Here is a tiny trained network, its code and every weight. The questions are about switching its units off for an input and a target symbol, where a switched-off unit gives its printed mean instead of its output.

import numpy as np


def w(rows, s, z=0):
    codes = np.array(rows[::2]) - 128.0
    scale = np.full(codes.shape[1], s)
    scale[-1] = z or s
    return codes * scale


def norm(h):
    return h / np.sqrt((h * h).mean(-1, keepdims=True) + 1e-5)


def f(y):
    return y / 2 * (1 + np.tanh(0.7978845608 * (y + 0.044715 * y**3)))


def softmax(a):
    e = np.exp(a - a.max(-1, keepdims=True))
    return e / e.sum(-1, keepdims=True)


def log_softmax(a):
    a = a - a.max(-1, keepdims=True)
    return a - np.log(np.exp(a).sum(-1, keepdims=True))


def net(x, mask):
    ids = ['αβγδεζηθλμστφψω'.index(c) for c in x.split()]
    T = len(ids)
    res = E[ids] + P[:T]
    u = 0
    for l in range(3):
        q, k, v = (norm(res) @ M[l].T for M in (Q, K, V))
        z = softmax(np.where(np.tri(T) > 0, q @ k.T / 4**0.5, -1e9)) @ v
        res = res + np.where(mask[u], z, O[l][:, -1]) @ O[l][:, :-1]
        u += 1
        y = f(norm(res) @ A[l][:, :-1].T + A[l][:, -1])
        res = res + np.where(mask[u : u + 4], y, B[l][:, -1]) @ B[l][:, :-1]
        u += 4
    return log_softmax(norm(res)[-1] @ U[:, :-1].T + U[:, -1])


Q, K, V, O, A, B = {}, {}, {}, {}, {}, {}
E = w([
[29,174,116],'α',
[174,65,164],'β',
[14,128,82],'γ',
[28,122,90],'δ',
[139,122,164],'ε',
[39,175,105],'ζ',
[180,68,135],'η',
[174,73,132],'θ',
[138,125,169],'λ',
[175,58,135],'μ',
[137,131,176],'σ',
[20,123,86],'τ',
[10,134,79],'φ',
[136,140,181],'ψ',
[137,182,222],'ω',
],0.014)
P = w([
[93,147,136],'0',
[133,124,135],'1',
[13,113,234],'2',
[137,147,124],'3',
[9,116,233],'4',
[139,155,118],'5',
[12,119,228],'6',
[145,163,117],'7',
[2,123,226],'8',
[148,165,116],'9',
],0.0077)
Q[0] = w([
[127,86,49],'L0H1',
[248,164,119],'L0H1',
[171,102,91],'L0H1',
[232,117,100],'L0H1',
],0.016)
K[0] = w([
[93,56,74],'L0H1',
[194,111,195],'L0H1',
[247,86,96],'L0H1',
[232,76,170],'L0H1',
],0.012)
V[0] = w([
[5,209,90],'L0H1',
[62,110,24],'L0H1',
[3,120,91],'L0H1',
[189,126,90],'L0H1',
],0.0073)
O[0] = w([
[198,166,170,254],'L0H1',
[197,127,1,179],'L0H1',
[198,147,130,243],'L0H1',
[88,121,98,66],'L0H1',
],0.0076,0.0064)
A[0] = w([
[178,2,196,214],'L0N1',
[209,110,187,167],'L0N2',
[60,15,171,4],'L0N3',
[209,175,145,139],'L0N4',
],0.0077,0.0041)
B[0] = w([
[44,201,173,236],'L0N1',
[29,143,2,213],'L0N2',
[63,136,111,176],'L0N3',
[69,182,111,252],'L0N4',
],0.0072,0.0039)
Q[1] = w([
[147,1,155],'L1H1',
[152,155,131],'L1H1',
[169,137,199],'L1H1',
[144,227,106],'L1H1',
],0.0086)
K[1] = w([
[254,143,5],'L1H1',
[133,174,147],'L1H1',
[57,137,19],'L1H1',
[89,143,206],'L1H1',
],0.0094)
V[1] = w([
[163,45,27],'L1H1',
[134,132,111],'L1H1',
[139,89,220],'L1H1',
[169,108,3],'L1H1',
],0.0061)
O[1] = w([
[102,237,3,3],'L1H1',
[117,140,110,116],'L1H1',
[72,38,206,144],'L1H1',
[9,140,155,18],'L1H1',
],0.0077,0.0053)
A[1] = w([
[130,192,153,100],'L1N1',
[118,60,14,120],'L1N2',
[188,209,159,143],'L1N3',
[158,132,2,254],'L1N4',
],0.0089,0.0029)
B[1] = w([
[144,103,125,162],'L1N1',
[147,2,48,120],'L1N2',
[109,83,127,255],'L1N3',
[142,83,209,177],'L1N4',
],0.013,0.005)
Q[2] = w([
[131,115,126],'L2H1',
[115,86,35],'L2H1',
[252,129,164],'L2H1',
[33,88,239],'L2H1',
],0.014)
K[2] = w([
[110,126,173],'L2H1',
[70,57,221],'L2H1',
[249,153,179],'L2H1',
[109,198,106],'L2H1',
],0.015)
V[2] = w([
[197,2,192],'L2H1',
[76,123,208],'L2H1',
[150,42,176],'L2H1',
[160,218,169],'L2H1',
],0.0064)
O[2] = w([
[62,166,83,251],'L2H1',
[141,253,28,168],'L2H1',
[61,152,147,193],'L2H1',
[149,226,9,215],'L2H1',
],0.007,0.0033)
A[2] = w([
[51,9,109,51],'L2N1',
[122,151,153,71],'L2N2',
[157,38,103,97],'L2N3',
[165,133,98,3],'L2N4',
],0.014,0.0045)
B[2] = w([
[175,157,53,250],'L2N1',
[54,117,150,146],'L2N2',
[123,6,157,200],'L2N3',
[74,201,223,115],'L2N4',
],0.014,0.0028)
U = w([
[194,185,120,92],'α',
[3,162,83,68],'β',
[174,56,150,198],'γ',
[159,77,136,133],'δ',
[68,133,189,86],'ε',
[245,203,121,150],'ζ',
[104,143,57,253],'η',
[116,132,74,197],'θ',
[100,138,172,64],'λ',
[105,136,64,250],'μ',
[101,144,187,88],'σ',
[158,80,136,148],'τ',
[176,81,145,136],'φ',
[117,149,179,62],'ψ',
[127,153,185,51],'ω',
],0.016,0.0039)

Each question gives the input, a string of symbols that net reads in full, and the target symbol t.
The units are the heads (4 rows each of Q, K, V and O) and the neurons (one row each of A and B). Each row of codes is followed by its name. A weight is (code - 128) times the scale printed after its matrix; where a second scale follows, it is the last column's (O, A, B and U).
mask holds one flag per unit, layer by layer, with each layer's heads first. A switched-off unit (its flag False) gives its mean, the last column of its rows in O or B, instead of its output. The means were averaged over made-up inputs and are rounded, as every weight is.
A unit's drop is (log p(t) with every unit on - log p(t) with that unit switched off) / (log p(t) with every unit on - log p(t) with every unit switched off).
The circuit of an input: a set's keep is (log p(t) with only the set's units on - log p(t) with every unit switched off) / (log p(t) with every unit on - log p(t) with every unit switched off). Starting from the 12 units with the biggest drops (on a tie, the unit counted first), units are removed one at a time, each time the one whose removal leaves the highest keep (on an exact tie, the one counted first), for as long as the keep stays at least 0.8.
circuit, biggest first: the units of the circuit, biggest drop first
top k neurons: the k neurons with the biggest drops, biggest first
top k neurons in layer l: the k neurons of layer l with the biggest drops, biggest first
input ζ ζ ω, target ζ: circuit, biggest first : L0H1, L2H1
input ζ ω ψ, target ζ: top neuron : L1N4
input σ γ σ ζ δ η, target η: circuit, biggest first : L2N1, L0H1
input ζ δ θ, target ζ: circuit, biggest first : L1H1, L0H1
input ζ α δ, target ζ: circuit, biggest first : L0H1, L2H1
input β τ ω γ ζ μ α θ σ, target β: top 4 neurons : L1N4, L1N3, L0N2, L0N1
input β ζ ζ μ φ ε ζ φ σ, target β: circuit, biggest first : L2H1, L0N2
input ζ ε δ μ β γ σ η, target η: circuit, biggest first : L0H1, L2N1
input β ψ θ β γ ψ θ γ ε, target β: top 2 neurons : L1N4, L0N2
input β ε γ η τ δ μ, target β: top 4 neurons : L1N4, L0N1, L0N2, L2N1
input ζ ζ φ, target ζ: circuit, biggest first : L2H1, L0H1
input ζ ω β τ τ γ β η ω, target ζ: circuit, biggest first : L0H1, L1N4
input η γ β, target η: top 3 neurons : L1N4, L2N1, L0N1
input β η δ ζ γ α μ, target β: top 4 neurons : L0N1, L1N4, L0N2, L1N3
input γ γ γ β σ, target γ: top 2 neurons : L1N3, L0N2
input ζ φ ζ φ γ, target ζ: circuit, biggest first : L1N4, L0H1, L2H1
input ζ ζ ζ ω η φ ζ β η, target ζ: top neuron : L1N4
input η δ γ, target η: top 3 neurons in layer 1 : L1N4, L1N3, L1N2
input ζ β β γ η β θ β μ, target ζ: top 3 neurons : L0N1, L1N4, L1N2
input γ η τ ε μ α ε γ δ, target γ: top 3 neurons : L0N2, L1N2, L0N1
input β σ τ γ θ γ ζ α α γ, target γ: top 2 neurons : L1N4, L0N1
input η γ ε μ τ β, target β: top 2 neurons in layer 0 : L0N1, L0N2
input β β φ β λ, target β: top 2 neurons : L0N2, L1N3
